Below is a small trained network, with its code and all its weights. Each question gives an input and a class and asks what happens when units are switched off, that is, made to give their printed mean instead of their output.

import numpy as np


def w(rows, s, z=0):
    codes = np.array(rows[::2]) - 128.0
    scale = np.full(codes.shape[1], s)
    scale[-1] = z or s
    return codes * scale


def f(y):
    return np.maximum(y, 0)


def log_softmax(a):
    a = a - a.max(-1, keepdims=True)
    return a - np.log(np.exp(a).sum(-1, keepdims=True))


def net(x, mask):
    res = np.array(x, float).reshape(1, 7) / 4 @ E
    y = f(res @ A[0][:, :-1].T + A[0][:, -1])
    res = res + np.where(mask, y, B[0][:, -1]) @ B[0][:, :-1]
    return log_softmax(res[-1] @ U[:, :-1].T + U[:, -1])


A, B = {}, {}
E = w([
[123,97,112,50,77,251],'x0',
[166,11,86,92,87,55],'x1',
[190,152,38,53,221,134],'x2',
[133,129,129,127,126,127],'x3',
[172,55,221,151,209,176],'x4',
[142,135,138,118,119,124],'x5',
[114,121,116,141,137,133],'x6',
],0.011)
A[0] = w([
[173,97,183,90,146,177,151],'N0',
[81,177,159,122,132,145,174],'N1',
[52,87,214,191,11,120,62],'N2',
[158,178,142,164,147,212,111],'N3',
[149,51,185,120,179,144,90],'N4',
[149,159,150,188,186,3,4],'N5',
[150,192,61,84,69,118,180],'N6',
[117,162,95,117,65,136,100],'N7',
[118,149,127,127,120,190,81],'N8',
[108,207,143,151,176,166,105],'N9',
[94,210,150,124,131,171,99],'N10',
[149,60,93,126,104,76,87],'N11',
[118,82,107,68,67,253,17],'N12',
[163,143,97,91,184,107,32],'N13',
[73,179,106,103,121,47,111],'N14',
[106,183,157,138,167,111,99],'N15',
[134,66,111,115,101,116,112],'N16',
[137,57,113,114,113,86,73],'N17',
[168,115,187,144,179,97,99],'N18',
[163,136,61,92,193,150,100],'N19',
[138,152,75,135,62,160,101],'N20',
[160,101,178,146,199,170,101],'N21',
[101,170,166,125,131,159,88],'N22',
],0.013,0.0035)
B[0] = w([
[44,114,106,180,119,145,192],'N0',
[167,148,94,126,130,96,175],'N1',
[216,232,163,146,210,225,253],'N2',
[153,103,103,106,111,76,188],'N3',
[103,97,44,175,53,176,199],'N4',
[38,121,246,94,138,76,231],'N5',
[97,136,105,196,104,155,215],'N6',
[92,117,87,188,124,159,175],'N7',
[129,74,157,87,131,84,165],'N8',
[192,116,86,77,97,94,195],'N9',
[155,102,56,74,90,80,188],'N10',
[201,112,107,91,72,95,201],'N11',
[51,94,229,56,186,65,235],'N12',
[196,178,208,165,164,204,174],'N13',
[56,131,104,227,71,187,197],'N14',
[160,66,110,57,94,50,173],'N15',
[187,92,77,103,118,31,183],'N16',
[188,82,74,82,109,55,191],'N17',
[69,119,113,170,103,151,180],'N18',
[188,231,206,167,201,190,200],'N19',
[61,120,105,152,77,164,174],'N20',
[86,78,49,254,88,168,195],'N21',
[160,96,104,79,134,104,166],'N22',
],0.0086,0.017)
U = w([
[45,155,66,215,67,203,75],'0',
[247,133,80,94,107,50,79],'1',
[230,226,187,160,232,240,101],'2',
[18,138,222,106,156,90,255],'3',
],0.011,0.0062)

Each question gives the input, the list of numbers given to net, and the class t.
The units are the neurons (one row each of A and B). Each row of codes is followed by its name. A weight is (code - 128) times the scale printed after its matrix; where a second scale follows, it is the last column's (A, B and U).
mask holds one flag per neuron, in row order. A switched-off neuron (its flag False) gives its mean, the last column of its row in B, instead of its output. The means were averaged over made-up inputs and are rounded, as every weight is.
A unit's drop is (log p(t) with every unit on - log p(t) with that unit switched off) / (log p(t) with every unit on - log p(t) with every unit switched off).
unit that matters most: the unit with the biggest drop
k most important neurons: the k neurons with the biggest drops, biggest first
drop of u: that unit's drop, to one decimal
input [4,6,7,8,-7,-7,-7], class 0: 2 most important neurons -> (N2, N6)
input [7,7,-7,-3,-1,-2,0], class 1: most important neuron -> (N16)
input [1,-5,-6,4,6,8,-2], class 0: 2 most important neurons -> (N21, N19)
input [6,1,4,6,-3,6,-8], class 3: 2 most important neurons -> (N12, N2)
input [-3,-1,-4,-1,-2,5,-5], class 2: 2 most important neurons -> (N2, N12)
input [6,7,5,6,7,3,2], class 0: 3 most important neurons -> (N0, N4, N21)
input [3,5,3,6,-5,7,3], class 0: 2 most important neurons -> (N6, N20)
input [-5,3,-1,1,-4,-8,-3], class 3: 2 most important neurons -> (N5, N21)
input [-8,-2,7,-5,4,-7,-6], class 3: 4 most important neurons -> (N5, N2, N15, N18)
input [5,-2,-4,1,0,1,-8], class 3: 4 most important neurons -> (N12, N19, N13, N8)
input [7,7,-3,-3,-5,-5,5], class 1: 4 most important neurons -> (N16, N5, N11, N17)
input [2,-4,7,-2,-5,1,1], class 2: drop of N19 -> 3.2
input [-8,8,-8,-5,5,-6,-7], class 1: drop of N19 -> 1.0
input [5,4,-1,-5,8,-4,-3], class 0: drop of N4 -> 0.3
input [-2,6,0,6,-7,-7,3], class 0: unit that matters most -> N14
